Q: [107 137 153 154 145 106 140]
A: 154, 153

Q: [111 143 146 101 141 120]
A: 146, 143

Q: [148 155 141 139 131]
A: 155, 148

Q: [132 137  99 110]
A: 137, 132

Q:
[[158 146 151 117]
 [107 121 117 139]]
A: 158, 151

Q: [142 148 102 158 144]
A: 158, 148
---
[124  99 141 145 128 152 130] 152, 145

[130 127 105 129 128] 130, 129

[[157 119 127 144]
 [149 129 125 143]] 157, 149

[[132 125 108 150]
 [104 118 128 144]] 150, 144

[121 122 155 153] 155, 153

[105 126 136 158] 158, 136

[126 121 147 130 150 146 118] 150, 147

[105 105 148 137 108 102] 148, 137

[108 150 144 123 124 115 115] 150, 144

[102 109 129 143 116 141] 143, 141
---
[[111 144 103 138 135 136]
 [106 138 111 123 151 145]
 [129 120 147 150 119 110]] Answer: 151, 150

[[152 114 127 131 127 142 135]
 [124 128 132 107 137 129 109]] Answer: 152, 142

[136 100 117 128] Answer: 136, 128

[111 129 133 104 139 131 115] Answer: 139, 133

[[133 146 123 131 137]
 [136 144 123 132 133]
 [114 101 139 134 140]] Answer: 146, 144

[[108 133 146 140 144]
 [143 129 105 106 129]] Answer: 146, 144

[[101 146 100 121 149 100 137]
 [151 107 148 144 100 147 116]] Answer: 151, 149

[126 110 152 127 136] Answer: 152, 136
---
array([[136, 118, 124, 114],
       [149, 130, 125, 141],
       [153, 143, 118, 146]]) => 141

array([[134, 110, 131, 121, 109],
       [119, 104, 136, 122, 109],
       [124, 118, 128, 136, 124]]) => 109

array([[127, 141, 119, 119, 156],
       [129, 155, 134, 120, 141],
       [140, 117, 142, 109, 148]]) => 141

array([[130, 132, 131, 138, 144],
       [135, 123, 133, 140, 152],
       [122, 124, 127, 127, 119]]) => 152

array([[144, 106, 133, 103, 137],
       [120, 127, 124, 136, 113],
       [123, 129, 133, 109, 136]]) => 113

array([[122, 127, 150, 129],
       [113, 111, 143, 142],
       [119, 144,  98, 125]]) => 142
---
[[131 136 122 147 149 114 111]
 [146 109 140 151 126 129 123]
 [129 143 140 123 144 106 117]] -> 131

[122 104 121 129] -> 122

[126 133 119 123 106 126] -> 126

[[134 132 105 114]
 [133 121 120 101]
 [151 142 102 109]] -> 134

[153 121 116 119 147 151] -> 153

[[109 128 114  99 131 122]
 [118 120 108 113 133 126]
 [127 125 122 105 127 131]] -> 109

[107 155 144 116 150 127 128] -> 107
---
[127 138 129 157 139 122 111] gives 111, 127

[129 140 127 126 150] gives 150, 129

[[122 116 156 120 119 129 123]
 [122 123 119 118 131 128 136]] gives 123, 122

[[145 150  99 155]
 [101 148 110 143]] gives 155, 101

[[121 136 138 134 148 152]
 [148 137 120 117 126 102]] gives 152, 148

[140 105 117 146 137 119] gives 119, 140

[133 153 150 126] gives 126, 133

[103 125 132 127] gives 127, 103
---
[[119 103 145 153 138 104 119]
 [103 120 129 136 121 120 136]
 [103 120 129 136 121 120 136]]
121

[[117 137 126 146 139 104 149]
 [107 127 109 152 110 106 117]
 [131 114 147 148 107 135 136]]
107

[[110 121 121 121 102]
 [146 130 130 130 137]
 [119 117 145 117 111]]
145

[[132 106 111 157 111 128 124]
 [134 103 111 116 122 156 132]
 [131 108 111 116 127 156 132]]
127

[[129 128 134 142 151]
 [132 123 128 130 119]
 [128 133 130 129 137]]
130

[[110 116 112 147 124 130 108]
 [146 105 107 111 107 144 114]
 [124 135 112 131 136 122 119]]
136

[[103 113 110 150 150 103 117]
 [153 141 143 106 105 155 135]
 [135 140 145 121 123 139 145]]
123

[[128 115 127 138 108 140 137]
 [127 117 122 134 102 132 121]
 [123 146 135 132 115 135 119]]
115

[[120 130 108 154]
 [141 149 151 108]
 [104 125 109 129]]
125
---
[100 148 154  98 157]	154
[131 148 118 114 153 105]	114
[114 148 147 104 120]	147
[134 137 152 155]	137
[152 113 112 147]	113
[129 114 151 120 124 139]	120
[149 127 150 157]	127
[141  98 149 120 130 119 132]	130
[158 136 107 121 145 110 114]	145
---
[[125 111 118 134 133 128 140 126 123 133 113 122 141]
 [132 148 137 124 128 135 120 135 136 122 150 135 115]
 [126 110 119 139 135 130 142 129 122 133 110 129 150]
 [125 110 118 139 135 130 143 128 123 133 111 126 148]
 [123 109 115 133 135 127 138 126 125 132 115 116 133]
 [125 111 119 135 133 128 139 126 123 133 113 123 143]] -> 119

[[107 121 119 130 143 145 129 125 134 141]
 [125 125 117 151 107 140 136 112 150 119]
 [145 119 139 135 147 125 137 149 147 136]
 [132 132 128 136 121 114 112 134 113 105]
 [106 123 105 105 148 105 128 126 116 136]
 [118 113 118 112 120 146 151 120 107 146]] -> 118

[[133 135 126 129 124 110 134 129 132 126 141 126 112 145 129 128]
 [133 130 126 129 124 126 133 118 130 121 134 133 137 133 133 126]
 [133 130 126 129 144 126 128 131 135 130 129 132 122 129 124 126]
 [133 129 146 129 120 128 134 129 148 125 134 117 122 134 129 130]
 [119 128 110 129 124 126 116 129 130 126 133 126 148 120 139 128]
 [118 130 126 129 124 126 137 136 131 141 134 126 122 144 129 128]
 [110 130 126 129 117 126 133 133 132 126 147 126 121 134 129 128]
 [133 123 126 129 124 110 132 129 132 135 118 126 122 129 130 128]
 [133 130 130 129 124 126 133 116 132 104 134 121 124 134 129 129]
 [128 130 126 129 125 126 133 125 120 135 134 131 119 134 129 127]] -> 126

[[128 127 121 133 124 128 130 132 140 130 129 130 120]
 [139 128 137 131 122 128 124 137 139 152 130 108 133]
 [122 131 127 130 124 122 129 130 138 134 130 119 139]
 [128 127 122 138 130 127 120 134 135 129 137 116 135]
 [132 134 135 136 134 131 120 140 134 119 139 122 142]
 [138 127 133 134 125 130 121 137 136 145 134 109 132]
 [127 130 127 132 134 121 126 125 133 129 130 134 133]
 [129 131 124 126 130 128 126 135 128 127 131 120 130]
 [123 126 122 127 129 128 136 129 136 125 125 130 125]
 [122 117 113 124 127 124 142 129 136 133 121 133 130]
 [123 132 132 122 133 124 130 129 124 129 124 133 127]] -> 132

[[106 137 118 107 134 133 141]
 [117 132 124 117 129 130 133]
 [117 132 124 117 129 130 133]
 [106 137 118 107 134 133 141]
 [119 133 121 120 135 132 136]
 [119 133 121 120 134 132 136]
 [119 133 121 120 135 132 136]
 [107 138 116 109 137 134 143]
 [117 132 124 117 129 130 133]
 [107 138 116 108 137 134 143]
 [106 137 118 107 134 133 141]] -> 118
